Below are the code and all the weights of a small trained network. Each question names an input and a target symbol and asks about switching units off, where a switched-off unit gives its printed mean instead of its output.

import numpy as np


def w(rows, s, z=0):
    codes = np.array(rows[::2]) - 128.0
    scale = np.full(codes.shape[1], s)
    scale[-1] = z or s
    return codes * scale


def f(y):
    return np.maximum(y, 0)


def softmax(a):
    e = np.exp(a - a.max(-1, keepdims=True))
    return e / e.sum(-1, keepdims=True)


def log_softmax(a):
    a = a - a.max(-1, keepdims=True)
    return a - np.log(np.exp(a).sum(-1, keepdims=True))


def net(x, mask):
    ids = ['αγδεζηθλμξπστφψω'.index(c) for c in x.split()]
    T = len(ids)
    res = E[ids] + P[:T]
    r = res
    for j in range(3):
        rows = slice(2 * j, 2 * j + 2)
        q, k, v = (r @ M[0][rows].T for M in (Q, K, V))
        z = softmax(np.where(np.tri(T) > 0, q @ k.T / 2**0.5, -1e9)) @ v
        o = O[0][rows]
        res = res + np.where(mask[j], z, o[:, -1]) @ o[:, :-1]
    y = f(res @ A[0][:, :-1].T + A[0][:, -1])
    res = res + np.where(mask[3:7], y, B[0][:, -1]) @ B[0][:, :-1]
    return log_softmax(res[-1] @ U[:, :-1].T + U[:, -1])


Q, K, V, O, A, B = {}, {}, {}, {}, {}, {}
E = w([
[53,152,196,101],'α',
[159,148,47,223],'γ',
[163,186,91,124],'δ',
[98,64,180,109],'ε',
[121,125,127,49],'ζ',
[176,144,178,164],'η',
[167,156,159,75],'θ',
[127,67,97,183],'λ',
[185,131,81,177],'μ',
[80,85,120,191],'ξ',
[152,69,124,78],'π',
[101,111,4,78],'σ',
[116,102,90,207],'τ',
[93,176,110,162],'φ',
[137,122,127,163],'ψ',
[109,148,164,193],'ω',
],0.023)
P = w([
[189,77,158,8],'0',
[191,68,151,7],'1',
[181,70,144,17],'2',
[203,58,160,23],'3',
[173,54,141,13],'4',
[164,42,124,5],'5',
],0.003)
Q[0] = w([
[143,91,87,3],'h1',
[142,189,180,71],'h1',
[97,152,223,127],'h2',
[87,36,187,108],'h2',
[126,191,95,188],'h3',
[60,87,80,190],'h3',
],0.019)
K[0] = w([
[7,117,130,4],'h1',
[130,232,198,93],'h1',
[114,229,210,105],'h2',
[10,79,181,91],'h2',
[57,184,150,131],'h3',
[38,84,144,195],'h3',
],0.016)
V[0] = w([
[155,95,145,144],'h1',
[109,149,150,205],'h1',
[121,175,157,126],'h2',
[244,179,67,155],'h2',
[140,116,103,184],'h3',
[93,50,96,160],'h3',
],0.011)
O[0] = w([
[151,111,193,93,157],'h1',
[18,1,99,188,46],'h1',
[82,168,75,84,26],'h2',
[220,223,7,224,138],'h2',
[117,136,119,215,172],'h3',
[59,37,115,154,252],'h3',
],0.0052,0.0021)
A[0] = w([
[221,94,244,142,194],'n1',
[220,54,64,81,104],'n2',
[72,182,195,243,1],'n3',
[42,181,134,107,92],'n4',
],0.011,0.0053)
B[0] = w([
[75,187,120,169,254],'n1',
[175,74,172,123,246],'n2',
[96,79,120,7,183],'n3',
[152,159,49,164,171],'n4',
],0.018,0.0081)
U = w([
[182,118,171,205,84],'α',
[136,117,47,165,108],'γ',
[138,184,154,195,144],'δ',
[193,172,122,116,110],'ε',
[97,51,203,83,19],'ζ',
[68,132,196,131,111],'η',
[151,198,181,105,140],'θ',
[138,162,182,16,157],'λ',
[109,82,206,230,98],'μ',
[181,80,119,43,41],'ξ',
[119,113,169,199,254],'π',
[153,108,251,134,203],'σ',
[94,114,143,29,182],'τ',
[98,57,99,135,71],'φ',
[87,127,160,121,52],'ψ',
[97,167,56,73,223],'ω',
],0.011,0.006)

Each question gives the input, a string of symbols that net reads in full, and the target symbol t.
The units are the heads (2 rows each of Q, K, V and O) and the neurons (one row each of A and B). Each row of codes is followed by its name. A weight is (code - 128) times the scale printed after its matrix; where a second scale follows, it is the last column's (O, A, B and U).
mask holds one flag per unit, heads first, then neurons. A switched-off unit (its flag False) gives its mean, the last column of its rows in O or B, instead of its output. The means were averaged over made-up inputs and are rounded, as every weight is.
A unit's drop is (log p(t) with every unit on - log p(t) with that unit switched off) / (log p(t) with every unit on - log p(t) with every unit switched off).
The circuit of an input: a set's keep is (log p(t) with only the set's units on - log p(t) with every unit switched off) / (log p(t) with every unit on - log p(t) with every unit switched off). Starting from all 7 units, units are removed one at a time, each time the one whose removal leaves the highest keep (on an exact tie, the one counted first), for as long as the keep stays at least 0.8.
units of the circuit, in order: the units of the circuit, biggest drop first
top k neurons: the k neurons with the biggest drops, biggest first
heads that matter: for each layer, one digit per head in row order, 1 if its drop is at least 0.15 and else 0, layers parted by /
drop of u: that unit's drop, to one decimal
input τ ξ τ τ, target φ: units of the circuit, in order	h3; n3; h1
input φ π ψ ξ, target ζ: top 3 neurons	n3; n1; n4
input ψ ε ξ φ ω, target τ: units of the circuit, in order	n3
input α σ δ ω, target η: units of the circuit, in order	h2; n1
input ζ ω α λ π, target ζ: top 2 neurons	n2; n4
input σ σ δ α ξ, target φ: top 3 neurons	n4; n2; n1
input π π π ω σ, target ξ: heads that matter	000
input α σ θ ψ γ, target α: top 2 neurons	n2; n3
input η φ δ, target ε: heads that matter	011
input θ σ φ, target ω: top 3 neurons	n2; n3; n4
input μ φ ω ω ξ, target ζ: units of the circuit, in order	h3; n3; h2
input ψ μ δ μ θ, target θ: heads that matter	101
input τ σ α η δ π, target ζ: units of the circuit, in order	h2; n2
input φ ω σ θ λ δ, target ε: top 2 neurons	n3; n1
input μ ε μ δ τ, target φ: top 2 neurons	n3; n1
input σ λ φ ε, target η: top neuron	n1
input ξ ζ π φ φ, target ω: drop of n3	0.2
input δ φ ζ φ ε, target η: drop of n1	0.9
input φ φ α, target ω: drop of n2	0.2
